Here is a tiny trained network, its code and every weight. The questions are about switching its units off for an input and a class, where a switched-off unit gives its printed mean instead of its output.

import numpy as np


def w(rows, s, z=0):
    codes = np.array(rows[::2]) - 128.0
    scale = np.full(codes.shape[1], s)
    scale[-1] = z or s
    return codes * scale


def f(y):
    return np.maximum(y, 0)


def log_softmax(a):
    a = a - a.max(-1, keepdims=True)
    return a - np.log(np.exp(a).sum(-1, keepdims=True))


def net(x, mask):
    res = np.array(x, float).reshape(1, 5) / 4 @ E
    y = f(res @ A[0][:, :-1].T + A[0][:, -1])
    res = res + np.where(mask, y, B[0][:, -1]) @ B[0][:, :-1]
    return log_softmax(res[-1] @ U[:, :-1].T + U[:, -1])


A, B = {}, {}
E = w([
[125,138,136,138,124],'x0',
[97,113,218,94,198],'x1',
[251,149,186,90,89],'x2',
[125,139,138,144,123],'x3',
[68,70,144,67,11],'x4',
],0.011)
A[0] = w([
[119,131,87,120,41,142],'N0',
[150,155,71,148,130,131],'N1',
[9,117,192,91,194,173],'N2',
[160,124,245,62,156,97],'N3',
[93,145,80,149,183,192],'N4',
[52,107,69,138,80,188],'N5',
[239,137,100,132,96,211],'N6',
[37,103,126,125,81,198],'N7',
[122,115,206,104,148,116],'N8',
[157,140,132,135,135,128],'N9',
[111,108,203,43,25,120],'N10',
[191,123,70,200,156,189],'N11',
[159,141,138,117,221,182],'N12',
[141,128,172,143,208,153],'N13',
[147,155,97,126,150,114],'N14',
[73,162,47,165,187,255],'N15',
[128,89,171,175,172,125],'N16',
[131,174,149,118,133,124],'N17',
],0.014,0.0042)
B[0] = w([
[101,90,125,158,14,210],'N0',
[108,125,157,117,194,175],'N1',
[219,4,86,49,195,213],'N2',
[4,220,137,107,161,220],'N3',
[93,76,99,200,144,189],'N4',
[40,108,184,73,63,227],'N5',
[229,210,168,155,138,235],'N6',
[103,89,176,50,91,220],'N7',
[59,134,131,111,180,178],'N8',
[146,163,152,112,123,155],'N9',
[110,76,195,238,191,251],'N10',
[126,177,147,84,246,210],'N11',
[131,181,39,117,90,200],'N12',
[125,151,42,87,103,189],'N13',
[149,152,123,144,172,157],'N14',
[47,63,71,210,190,227],'N15',
[126,108,67,128,127,160],'N16',
[123,162,122,122,127,149],'N17',
],0.021,0.015)
U = w([
[52,117,132,155,208,254],'0',
[66,87,84,55,21,140],'1',
[245,212,101,113,153,161],'2',
[205,115,199,235,66,81],'3',
[105,94,29,87,140,86],'4',
[148,64,172,1,169,38],'5',
[76,236,82,28,117,44],'6',
],0.0096,0.0038)

Each question gives the input, the list of numbers given to net, and the class t.
The units are the neurons (one row each of A and B). Each row of codes is followed by its name. A weight is (code - 128) times the scale printed after its matrix; where a second scale follows, it is the last column's (A, B and U).
mask holds one flag per neuron, in row order. A switched-off neuron (its flag False) gives its mean, the last column of its row in B, instead of its output. The means were averaged over made-up inputs and are rounded, as every weight is.
A unit's drop is (log p(t) with every unit on - log p(t) with that unit switched off) / (log p(t) with every unit on - log p(t) with every unit switched off).
most important unit: the unit with the biggest drop
top k neurons: the k neurons with the biggest drops, biggest first
drop of u: that unit's drop, to one decimal
input [5,0,8,2,0], class 2: most important unit : N6
input [4,7,7,-8,0], class 6: top 2 neurons : N3, N15
input [-3,2,0,2,5], class 5: top 4 neurons : N15, N7, N2, N4
input [-7,7,-1,0,8], class 5: top 2 neurons : N2, N7
input [0,1,-8,-1,4], class 5: top 2 neurons : N2, N12
input [-7,1,7,-6,-5], class 6: top 2 neurons : N3, N10
input [1,-6,-7,-6,1], class 1: top 2 neurons : N5, N10
input [-7,-7,1,-3,-8], class 2: top 2 neurons : N6, N10
input [7,0,-6,0,5], class 1: top 2 neurons : N5, N11
input [-8,8,-8,8,0], class 4: drop of N4 : 0.1
input [4,5,-2,-6,-1], class 4: drop of N1 : 0.0
input [7,-4,0,-6,5], class 1: drop of N6 : 0.1
